Here is a tiny trained network, its code and every weight. The questions are about switching its units off for an input and a class, where a switched-off unit gives its printed mean instead of its output.

import numpy as np


def w(rows, s, z=0):
    codes = np.array(rows[::2]) - 128.0
    scale = np.full(codes.shape[1], s)
    scale[-1] = z or s
    return codes * scale


def f(y):
    return np.maximum(y, 0)


def log_softmax(a):
    a = a - a.max(-1, keepdims=True)
    return a - np.log(np.exp(a).sum(-1, keepdims=True))


def net(x, mask):
    res = np.array(x, float).reshape(1, 3) / 4 @ E
    y = f(res @ A[0][:, :-1].T + A[0][:, -1])
    res = res + np.where(mask, y, B[0][:, -1]) @ B[0][:, :-1]
    return log_softmax(res[-1] @ U[:, :-1].T + U[:, -1])


A, B = {}, {}
E = w([
[234,87,184,102,116,161,172,118,228,220,91],'x0',
[183,73,2,30,47,94,14,36,124,69,77],'x1',
[57,246,130,87,110,237,82,215,202,65,37],'x2',
],0.0068)
A[0] = w([
[89,179,179,171,196,167,169,187,137,147,116,207],'N1',
[154,159,138,45,93,202,123,163,211,124,2,209],'N2',
[151,91,58,96,80,82,44,79,91,76,129,197],'N3',
[85,155,125,173,170,125,123,140,80,90,153,164],'N4',
[55,210,102,106,117,167,72,160,140,42,95,213],'N5',
[79,148,164,219,208,110,178,138,65,145,236,156],'N6',
[128,130,43,97,110,100,60,110,84,55,124,191],'N7',
[242,31,128,101,101,109,149,59,175,194,118,254],'N8',
[133,114,178,239,193,122,194,135,94,177,205,222],'N9',
[124,131,53,101,83,83,45,85,85,56,134,228],'N10',
],0.007,0.0038)
B[0] = w([
[119,158,113,137,138,117,109,208,230,35,143,225],'N1',
[159,190,181,92,144,206,73,157,219,144,77,251],'N2',
[128,61,54,39,135,163,73,15,88,130,130,228],'N3',
[56,93,65,148,132,120,179,81,106,130,121,176],'N4',
[54,75,171,176,40,173,100,154,181,72,49,246],'N5',
[53,154,64,171,171,42,211,136,116,73,179,219],'N6',
[100,11,100,71,89,191,89,62,105,122,81,219],'N7',
[219,161,166,132,165,82,159,57,75,234,152,232],'N8',
[85,157,100,253,145,50,204,169,146,105,197,233],'N9',
[125,1,71,29,129,188,40,3,67,119,103,233],'N10',
],0.007,0.011)
U = w([
[21,55,110,99,12,192,67,100,119,67,33,102],'0',
[131,150,144,119,89,107,110,167,77,113,150,3],'1',
[48,195,102,238,178,35,214,200,147,67,213,167],'2',
[217,85,75,50,168,118,89,52,61,187,171,157],'3',
[214,116,235,201,111,49,189,97,56,236,207,177],'4',
[122,186,191,145,97,171,68,238,186,50,103,93],'5',
[67,99,48,155,157,77,166,97,30,78,198,66],'6',
[231,254,209,117,161,162,111,154,170,235,80,172],'7',
],0.0055,0.0025)

Each question gives the input, the list of numbers given to net, and the class t.
The units are the neurons (one row each of A and B). Each row of codes is followed by its name. A weight is (code - 128) times the scale printed after its matrix; where a second scale follows, it is the last column's (A, B and U).
mask holds one flag per neuron, in row order. A switched-off neuron (its flag False) gives its mean, the last column of its row in B, instead of its output. The means were averaged over made-up inputs and are rounded, as every weight is.
A unit's drop is (log p(t) with every unit on - log p(t) with that unit switched off) / (log p(t) with every unit on - log p(t) with every unit switched off).
The circuit of an input: a set's keep is (log p(t) with only the set's units on - log p(t) with every unit switched off) / (log p(t) with every unit on - log p(t) with every unit switched off). Starting from all 10 units, units are removed one at a time, each time the one whose removal leaves the highest keep (on an exact tie, the one counted first), for as long as the keep stays at least 0.8.
circuit, biggest first: the units of the circuit, biggest drop first
k most important neurons: the k neurons with the biggest drops, biggest first
drop of u: that unit's drop, to one decimal
input [7,5,6], class 7: circuit, biggest first => (N2, N8)
input [-7,2,-6], class 3: circuit, biggest first => (N5, N10)
input [6,-5,6], class 5: 2 most important neurons => (N1, N8)
input [-2,4,-2], class 3: circuit, biggest first => (N5, N3)
input [8,-8,5], class 2: circuit, biggest first => (N9)
input [8,3,-5], class 4: circuit, biggest first => (N8, N10)
input [6,-3,5], class 5: 2 most important neurons => (N8, N1)
input [2,-1,3], class 5: 2 most important neurons => (N8, N10)
input [5,-7,-8], class 2: 2 most important neurons => (N9, N6)
input [4,-2,2], class 7: 2 most important neurons => (N5, N6)
input [3,-3,2], class 5: 2 most important neurons => (N8, N6)
input [6,5,5], class 7: drop of N8 => 0.2
input [-4,-5,2], class 2: drop of N2 => 0.0
input [5,7,2], class 3: circuit, biggest first => (N8)
input [0,-2,3], class 5: drop of N7 => 0.1
